Here is a tiny trained network, its code and every weight. The questions are about switching its units off for an input and a class, where a switched-off unit gives its printed mean instead of its output.

import numpy as np


def w(rows, s, z=0):
    codes = np.array(rows[::2]) - 128.0
    scale = np.full(codes.shape[1], s)
    scale[-1] = z or s
    return codes * scale


def f(y):
    return np.maximum(y, 0)


def log_softmax(a):
    a = a - a.max(-1, keepdims=True)
    return a - np.log(np.exp(a).sum(-1, keepdims=True))


def net(x, mask):
    res = np.array(x, float).reshape(1, 5) / 4 @ E
    y = f(res @ A[0][:, :-1].T + A[0][:, -1])
    res = res + np.where(mask, y, B[0][:, -1]) @ B[0][:, :-1]
    return log_softmax(res[-1] @ U[:, :-1].T + U[:, -1])


A, B = {}, {}
E = w([
[104,108,87,38,137,130,124,62],'x0',
[63,96,59,112,195,109,140,114],'x1',
[161,223,40,96,133,180,114,90],'x2',
[163,162,145,134,180,254,155,125],'x3',
[123,153,160,150,158,129,143,93],'x4',
],0.0074)
A[0] = w([
[129,137,63,93,125,145,122,112,202],'n0',
[79,111,43,112,153,4,127,77,254],'n1',
[121,127,100,102,153,161,120,97,44],'n2',
[157,185,55,122,108,170,123,131,73],'n3',
[153,125,141,134,109,131,112,137,102],'n4',
[132,124,103,114,111,119,116,119,127],'n5',
[151,71,137,100,101,153,130,134,137],'n6',
[155,71,161,62,59,142,116,110,170],'n7',
[130,141,94,105,141,154,149,108,98],'n8',
[123,98,127,134,124,102,117,155,206],'n9',
[164,164,166,173,83,74,126,169,87],'n10',
[130,133,172,154,161,233,139,135,18],'n11',
[110,20,102,147,101,44,126,192,104],'n12',
[111,112,156,113,126,81,130,112,175],'n13',
[151,163,74,111,101,149,127,133,182],'n14',
[148,147,170,175,88,68,119,161,132],'n15',
[154,105,162,152,122,180,129,135,96],'n16',
[139,131,120,120,138,112,120,124,46],'n17',
[105,54,145,129,132,63,123,111,66],'n18',
[137,107,175,73,84,99,141,76,200],'n19',
],0.015,0.0011)
B[0] = w([
[68,183,138,110,82,142,105,158,195],'n0',
[77,198,195,81,211,20,192,116,253],'n1',
[128,177,122,176,105,149,96,175,176],'n2',
[106,114,135,74,90,228,69,173,205],'n3',
[86,143,122,172,153,132,126,150,148],'n4',
[97,127,128,133,167,138,156,115,151],'n5',
[124,170,147,109,127,75,159,125,146],'n6',
[91,182,162,158,186,60,140,100,162],'n7',
[124,159,135,150,85,177,113,152,176],'n8',
[128,90,150,111,96,100,161,146,161],'n9',
[90,180,147,210,61,108,119,170,195],'n10',
[189,148,116,23,206,202,208,138,205],'n11',
[101,2,91,74,102,55,226,175,221],'n12',
[159,77,131,103,133,103,83,87,164],'n13',
[83,137,117,88,124,188,81,161,183],'n14',
[111,194,149,184,31,107,143,160,195],'n15',
[97,177,92,149,199,102,166,116,170],'n16',
[121,139,125,117,122,128,146,109,135],'n17',
[131,39,109,56,106,75,104,120,188],'n18',
[135,145,154,104,142,50,51,37,166],'n19',
],0.021,0.012)
U = w([
[121,2,119,64,141,61,184,131,99],'0',
[148,139,153,251,58,81,156,142,141],'1',
[143,117,91,139,55,205,56,181,36],'2',
[232,123,84,113,214,185,176,119,160],'3',
[95,197,168,118,161,113,136,144,255],'4',
[146,24,84,176,140,126,106,103,16],'5',
[176,101,144,130,169,92,44,21,89],'6',
],0.0062,0.002)

Each question gives the input, the list of numbers given to net, and the class t.
The units are the neurons (one row each of A and B). Each row of codes is followed by its name. A weight is (code - 128) times the scale printed after its matrix; where a second scale follows, it is the last column's (A, B and U).
mask holds one flag per neuron, in row order. A switched-off neuron (its flag False) gives its mean, the last column of its row in B, instead of its output. The means were averaged over made-up inputs and are rounded, as every weight is.
A unit's drop is (log p(t) with every unit on - log p(t) with that unit switched off) / (log p(t) with every unit on - log p(t) with every unit switched off).
The circuit of an input: a set's keep is (log p(t) with only the set's units on - log p(t) with every unit switched off) / (log p(t) with every unit on - log p(t) with every unit switched off). Starting from the 12 units with the biggest drops (on a tie, the unit counted first), units are removed one at a time, each time the one whose removal leaves the highest keep (on an exact tie, the one counted first), for as long as the keep stays at least 0.8.
circuit, biggest first: the units of the circuit, biggest drop first
k most important neurons: the k neurons with the biggest drops, biggest first
drop of u: that unit's drop, to one decimal
input [-5,-4,0,6,8], class 3: circuit, biggest first => [n11]
input [-7,-4,-7,-7,2], class 1: 4 most important neurons => [n15 n10 n11 n1]
input [4,4,-1,8,2], class 3: circuit, biggest first => [n11 n1]
input [6,-7,2,5,5], class 3: circuit, biggest first => [n11 n1]
input [6,-8,6,5,6], class 2: 2 most important neurons => [n1 n3]
input [1,-7,8,5,8], class 2: 2 most important neurons => [n3 n1]
input [-7,-6,-8,-6,6], class 1: 2 most important neurons => [n15 n10]
input [-7,-3,-7,-3,7], class 1: 2 most important neurons => [n15 n10]
input [-7,-8,5,6,1], class 3: drop of n11 => 1.5
input [-7,3,0,-7,0], class 0: drop of n12 => 1.4
input [-1,0,7,2,2], class 2: drop of n1 => 0.0
